Below is a small trained network, with its code and all its weights. Each question gives an input and a target symbol and asks what happens when units are switched off, that is, made to give their printed mean instead of their output.

import numpy as np


def w(rows, s, z=0):
    codes = np.array(rows[::2]) - 128.0
    scale = np.full(codes.shape[1], s)
    scale[-1] = z or s
    return codes * scale


def norm(h):
    return h / np.sqrt((h * h).mean(-1, keepdims=True) + 1e-5)


def f(y):
    return np.maximum(y, 0)


def softmax(a):
    e = np.exp(a - a.max(-1, keepdims=True))
    return e / e.sum(-1, keepdims=True)


def log_softmax(a):
    a = a - a.max(-1, keepdims=True)
    return a - np.log(np.exp(a).sum(-1, keepdims=True))


def net(x, mask):
    ids = ['ΔΠΣΨΩβγεημτφ'.index(c) for c in x.split()]
    T = len(ids)
    res = E[ids] + P[:T]
    r = norm(res)
    for j in range(2):
        rows = slice(3 * j, 3 * j + 3)
        q, k, v = (r @ M[0][rows].T for M in (Q, K, V))
        z = softmax(np.where(np.tri(T) > 0, q @ k.T / 3**0.5, -1e9)) @ v
        o = O[0][rows]
        res = res + np.where(mask[j], z, o[:, -1]) @ o[:, :-1]
    y = f(norm(res) @ A[0][:, :-1].T + A[0][:, -1])
    res = res + np.where(mask[2:10], y, B[0][:, -1]) @ B[0][:, :-1]
    return log_softmax(norm(res)[-1] @ U[:, :-1].T + U[:, -1])


Q, K, V, O, A, B = {}, {}, {}, {}, {}, {}
E = w([
[113,199,120,98,217,114],'Δ',
[144,106,85,63,187,157],'Π',
[64,56,170,122,125,168],'Σ',
[89,136,138,94,109,252],'Ψ',
[121,181,79,170,108,43],'Ω',
[109,225,58,93,118,135],'β',
[114,210,190,73,76,120],'γ',
[105,143,209,150,136,66],'ε',
[113,146,103,183,181,182],'η',
[132,122,21,102,97,147],'μ',
[51,148,185,160,44,125],'τ',
[130,99,93,52,120,75],'φ',
],0.024)
P = w([
[249,101,134,170,148,126],'0',
[95,154,141,122,126,119],'1',
[96,155,138,125,126,118],'2',
[94,153,138,121,126,119],'3',
[96,155,143,122,126,121],'4',
[93,154,137,117,130,113],'5',
[94,155,140,118,128,118],'6',
[91,156,139,118,130,119],'7',
[95,152,139,115,128,117],'8',
[92,156,141,118,127,121],'9',
[90,153,140,118,130,117],'10',
[92,155,138,117,127,119],'11',
[90,158,138,119,128,118],'12',
],0.012)
Q[0] = w([
[162,147,168,158,90,148],'head 0',
[34,214,114,58,164,122],'head 0',
[24,176,106,80,151,113],'head 0',
[246,56,150,200,129,125],'head 1',
[86,164,141,129,162,123],'head 1',
[252,49,134,175,81,127],'head 1',
],0.016)
K[0] = w([
[91,119,118,126,112,152],'head 0',
[211,127,144,160,114,132],'head 0',
[250,99,143,150,101,154],'head 0',
[16,157,113,78,145,109],'head 1',
[200,133,124,117,124,128],'head 1',
[25,138,121,85,160,109],'head 1',
],0.02)
V[0] = w([
[186,132,122,92,255,66],'head 0',
[155,165,61,16,140,213],'head 0',
[119,102,144,70,139,51],'head 0',
[57,248,58,142,61,34],'head 1',
[208,11,36,144,55,130],'head 1',
[92,111,197,17,73,100],'head 1',
],0.0071)
O[0] = w([
[244,128,164,142,181,65,213],'head 0',
[254,182,153,73,78,226,154],'head 0',
[115,107,102,52,152,32,112],'head 0',
[96,207,26,111,104,46,2],'head 1',
[251,44,131,183,13,111,247],'head 1',
[24,93,141,4,101,98,56],'head 1',
],0.0068,0.0052)
A[0] = w([
[112,119,143,59,78,118,167],'neuron 0',
[77,122,162,115,130,190,69],'neuron 1',
[120,118,94,167,59,169,106],'neuron 2',
[56,143,102,80,149,85,127],'neuron 3',
[129,10,109,188,133,136,44],'neuron 4',
[135,54,26,117,190,190,111],'neuron 5',
[131,127,185,170,98,170,204],'neuron 6',
[142,131,158,100,180,168,1],'neuron 7',
],0.012,0.0075)
B[0] = w([
[140,107,114,2,116,84,179],'neuron 0',
[152,159,95,129,184,90,162],'neuron 1',
[33,99,61,123,119,158,163],'neuron 2',
[242,114,219,193,62,154,181],'neuron 3',
[77,122,52,100,220,106,164],'neuron 4',
[210,115,223,215,44,148,176],'neuron 5',
[48,101,43,115,176,112,254],'neuron 6',
[117,94,162,72,159,179,133],'neuron 7',
],0.0083,0.009)
U = w([
[134,196,140,85,233,101,136],'Δ',
[211,94,214,117,108,177,97],'Π',
[70,51,114,86,184,124,139],'Σ',
[92,147,136,72,110,252,4],'Ψ',
[128,143,53,174,110,31,130],'Ω',
[130,221,37,76,131,128,193],'β',
[125,200,222,72,83,156,174],'γ',
[122,114,240,170,151,53,49],'ε',
[134,135,117,220,173,164,94],'η',
[168,94,58,150,28,152,13],'μ',
[56,136,174,158,36,127,180],'τ',
[172,75,75,72,140,52,241],'φ',
],0.018,0.0042)

Each question gives the input, a string of symbols that net reads in full, and the target symbol t.
The units are the heads (3 rows each of Q, K, V and O) and the neurons (one row each of A and B). Each row of codes is followed by its name. A weight is (code - 128) times the scale printed after its matrix; where a second scale follows, it is the last column's (O, A, B and U).
mask holds one flag per unit, heads first, then neurons. A switched-off unit (its flag False) gives its mean, the last column of its rows in O or B, instead of its output. The means were averaged over made-up inputs and are rounded, as every weight is.
A unit's drop is (log p(t) with every unit on - log p(t) with that unit switched off) / (log p(t) with every unit on - log p(t) with every unit switched off).
The circuit of an input: a set's keep is (log p(t) with only the set's units on - log p(t) with every unit switched off) / (log p(t) with every unit on - log p(t) with every unit switched off). Starting from all 10 units, units are removed one at a time, each time the one whose removal leaves the highest keep (on an exact tie, the one counted first), for as long as the keep stays at least 0.8.
circuit, biggest first: the units of the circuit, biggest drop first
k most important neurons: the k neurons with the biggest drops, biggest first
heads that matter: for each layer, one digit per head in row order, 1 if its drop is at least 0.15 and else 0, layers parted by /
drop of u: that unit's drop, to one decimal
input Ω Σ η τ, target Ω: circuit, biggest first	head 1
input Σ γ Σ φ ε β Π φ, target Σ: circuit, biggest first	head 1; head 0
input φ β φ γ μ Σ Ψ Σ, target φ: circuit, biggest first	head 0; head 1
input Ψ γ Σ μ Σ, target Ψ: heads that matter	10
input μ η Σ φ, target μ: heads that matter	11
input Σ Ω τ Π Σ Σ β τ η Π Ω, target Σ: circuit, biggest first	head 1; head 0; neuron 4
input τ Δ η γ φ μ, target τ: heads that matter	10
input ε μ ε η, target ε: circuit, biggest first	head 0; head 1; neuron 6; neuron 3
input φ Π τ Ψ η Π β Π η Ψ Ω τ, target φ: circuit, biggest first	head 0; neuron 0; head 1
input Π Π μ, target Π: circuit, biggest first	head 0; head 1
input γ η Ω Σ η η Σ Ω Π Ψ β Π, target Π: 3 most important neurons	neuron 3; neuron 5; neuron 6
input β η Σ β Σ Σ, target β: circuit, biggest first	head 0; head 1; neuron 1
input η β ε Ψ Π η Δ τ τ ε, target η: circuit, biggest first	head 1; head 0
input β Π ε γ Σ Π Σ φ Ω Δ η, target β: circuit, biggest first	head 1
input τ Σ Σ Δ ε φ τ Δ ε, target τ: heads that matter	10
input η η β η η Ω ε η Π Σ, target η: heads that matter	11
input μ Ω μ η η η η Δ ε ε Δ Π, target μ: heads that matter	01
input φ Σ τ Ω Ψ η η Ψ β μ, target φ: 2 most important neurons	neuron 0; neuron 3
input Σ Σ Ω β, target Σ: drop of head 1	0.9
input Ω Ω φ β Σ η Δ, target Ω: drop of head 1	0.7
input η φ Δ Ω τ τ η τ φ η η β, target η: drop of head 1	0.6
input τ η Σ Σ η Ω Ψ η η Σ, target τ: circuit, biggest first	head 0
input η φ Δ γ, target η: 2 most important neurons	neuron 6; neuron 0
